Below is a small trained network, with its code and all its weights. Each question gives an input and a class and asks what happens when units are switched off, that is, made to give their printed mean instead of their output.

import numpy as np


def w(rows, s, z=0):
    codes = np.array(rows[::2]) - 128.0
    scale = np.full(codes.shape[1], s)
    scale[-1] = z or s
    return codes * scale


def f(y):
    return np.maximum(y, 0)


def log_softmax(a):
    a = a - a.max(-1, keepdims=True)
    return a - np.log(np.exp(a).sum(-1, keepdims=True))


def net(x, mask):
    res = np.array(x, float).reshape(1, 8) / 4 @ E
    y = f(res @ A[0][:, :-1].T + A[0][:, -1])
    res = res + np.where(mask, y, B[0][:, -1]) @ B[0][:, :-1]
    return log_softmax(res[-1] @ U[:, :-1].T + U[:, -1])


A, B = {}, {}
E = w([
[192,144,247,108,53],'x0',
[53,3,95,110,32],'x1',
[127,129,122,129,130],'x2',
[248,38,16,51,163],'x3',
[131,128,131,130,131],'x4',
[124,130,128,130,128],'x5',
[147,55,223,193,200],'x6',
[179,162,65,239,3],'x7',
],0.0063)
A[0] = w([
[195,177,134,174,167,86],'neuron 0',
[153,149,144,43,105,253],'neuron 1',
[59,131,175,13,160,50],'neuron 2',
[180,160,125,157,161,71],'neuron 3',
[188,130,236,84,100,90],'neuron 4',
[88,166,78,193,213,139],'neuron 5',
[167,170,188,98,66,192],'neuron 6',
[182,180,150,155,188,70],'neuron 7',
[2,193,188,187,113,45],'neuron 8',
[173,47,192,236,183,59],'neuron 9',
[212,106,101,217,97,101],'neuron 10',
[136,160,91,245,54,27],'neuron 11',
[61,18,144,160,51,60],'neuron 12',
[82,112,105,182,154,121],'neuron 13',
[159,237,137,154,168,37],'neuron 14',
],0.0097,0.0055)
B[0] = w([
[129,96,129,91,73,201],'neuron 0',
[129,150,66,95,188,255],'neuron 1',
[155,204,249,187,147,222],'neuron 2',
[152,116,136,100,103,172],'neuron 3',
[68,63,124,190,99,220],'neuron 4',
[67,84,120,176,73,227],'neuron 5',
[69,109,80,156,105,246],'neuron 6',
[127,80,173,92,87,199],'neuron 7',
[202,88,39,85,206,253],'neuron 8',
[148,254,42,114,147,222],'neuron 9',
[112,132,173,132,232,236],'neuron 10',
[120,181,214,159,202,235],'neuron 11',
[143,111,160,57,28,225],'neuron 12',
[94,103,122,139,95,176],'neuron 13',
[143,124,153,56,50,202],'neuron 14',
],0.018,0.0063)
U = w([
[174,114,180,45,11,3],'0',
[134,167,201,164,170,123],'1',
[230,58,45,138,165,194],'2',
[99,254,33,129,77,164],'3',
[42,134,95,110,116,228],'4',
[19,70,84,202,83,74],'5',
],0.0091,0.0044)

Each question gives the input, the list of numbers given to net, and the class t.
The units are the neurons (one row each of A and B). Each row of codes is followed by its name. A weight is (code - 128) times the scale printed after its matrix; where a second scale follows, it is the last column's (A, B and U).
mask holds one flag per neuron, in row order. A switched-off neuron (its flag False) gives its mean, the last column of its row in B, instead of its output. The means were averaged over made-up inputs and are rounded, as every weight is.
A unit's drop is (log p(t) with every unit on - log p(t) with that unit switched off) / (log p(t) with every unit on - log p(t) with every unit switched off).
The circuit of an input: a set's keep is (log p(t) with only the set's units on - log p(t) with every unit switched off) / (log p(t) with every unit on - log p(t) with every unit switched off). Starting from the 12 units with the biggest drops (on a tie, the unit counted first), units are removed one at a time, each time the one whose removal leaves the highest keep (on an exact tie, the one counted first), for as long as the keep stays at least 0.8.
units of the circuit, in order: the units of the circuit, biggest drop first
unit that matters most: the unit with the biggest drop
top k neurons: the k neurons with the biggest drops, biggest first
drop of u: that unit's drop, to one decimal
input [4,-6,8,6,-4,-2,-5,7], class 1: unit that matters most => neuron 10
input [-1,-1,3,-4,-5,8,6,-2], class 3: top 2 neurons => [neuron 9; neuron 10]
input [-5,2,-4,6,-4,7,7,-6], class 3: units of the circuit, in order => [neuron 9; neuron 8]
input [7,4,-1,4,-3,7,-3,-4], class 5: units of the circuit, in order => [neuron 4; neuron 6]
input [0,2,-5,2,2,-8,5,-3], class 3: units of the circuit, in order => [neuron 9; neuron 10]
input [8,-4,-6,-6,-6,4,-1,-2], class 5: top 2 neurons => [neuron 4; neuron 6]
input [-8,5,-7,5,4,-4,0,3], class 5: top 2 neurons => [neuron 8; neuron 9]
input [-1,-7,-3,-7,2,2,-6,7], class 0: top 2 neurons => [neuron 14; neuron 0]
input [1,-5,-3,2,-3,3,3,0], class 0: units of the circuit, in order => [neuron 7; neuron 0]
input [-5,-4,4,2,2,6,-6,7], class 1: units of the circuit, in order => [neuron 11; neuron 10]
input [5,-4,7,8,-4,-2,4,8], class 1: top 3 neurons => [neuron 10; neuron 8; neuron 11]
input [8,6,-7,-7,2,4,0,-2], class 5: top 4 neurons => [neuron 4; neuron 6; neuron 14; neuron 9]
input [0,-8,5,-6,-7,0,7,-5], class 0: top 2 neurons => [neuron 14; neuron 7]
input [3,-2,-7,3,1,-7,-3,-8], class 1: top neuron => [neuron 2]
input [-5,1,0,1,1,8,-2,-6], class 1: top 4 neurons => [neuron 2; neuron 6; neuron 4; neuron 9]
input [0,-1,-6,-5,0,-2,2,-4], class 2: top 2 neurons => [neuron 8; neuron 11]
input [7,-5,6,-7,2,-2,1,2], class 2: top 3 neurons => [neuron 8; neuron 5; neuron 12]
input [6,7,5,-8,-2,3,8,-3], class 2: top 3 neurons => [neuron 8; neuron 9; neuron 14]
input [-5,5,0,-3,-4,5,5,8], class 1: top 2 neurons => [neuron 11; neuron 10]
input [-7,-7,7,-6,4,7,-4,5], class 0: top neuron => [neuron 14]
input [-5,3,-3,-1,-7,2,7,-1], class 3: top 2 neurons => [neuron 9; neuron 4]
input [-7,-1,2,5,6,-6,2,0], class 5: units of the circuit, in order => [neuron 8; neuron 5]
input [-8,5,4,-5,-5,-5,8,2], class 3: drop of neuron 9 => 1.3
input [1,-3,7,2,-1,5,-3,-6], class 1: drop of neuron 3 => 0.0
input [1,8,-6,-1,1,-5,-6,8], class 0: drop of neuron 3 => -0.1
input [7,-7,-7,-4,-3,-6,8,-5], class 3: drop of neuron 6 => 0.2
input [5,3,4,-6,8,-5,-2,8], class 1: units of the circuit, in order => [neuron 11]
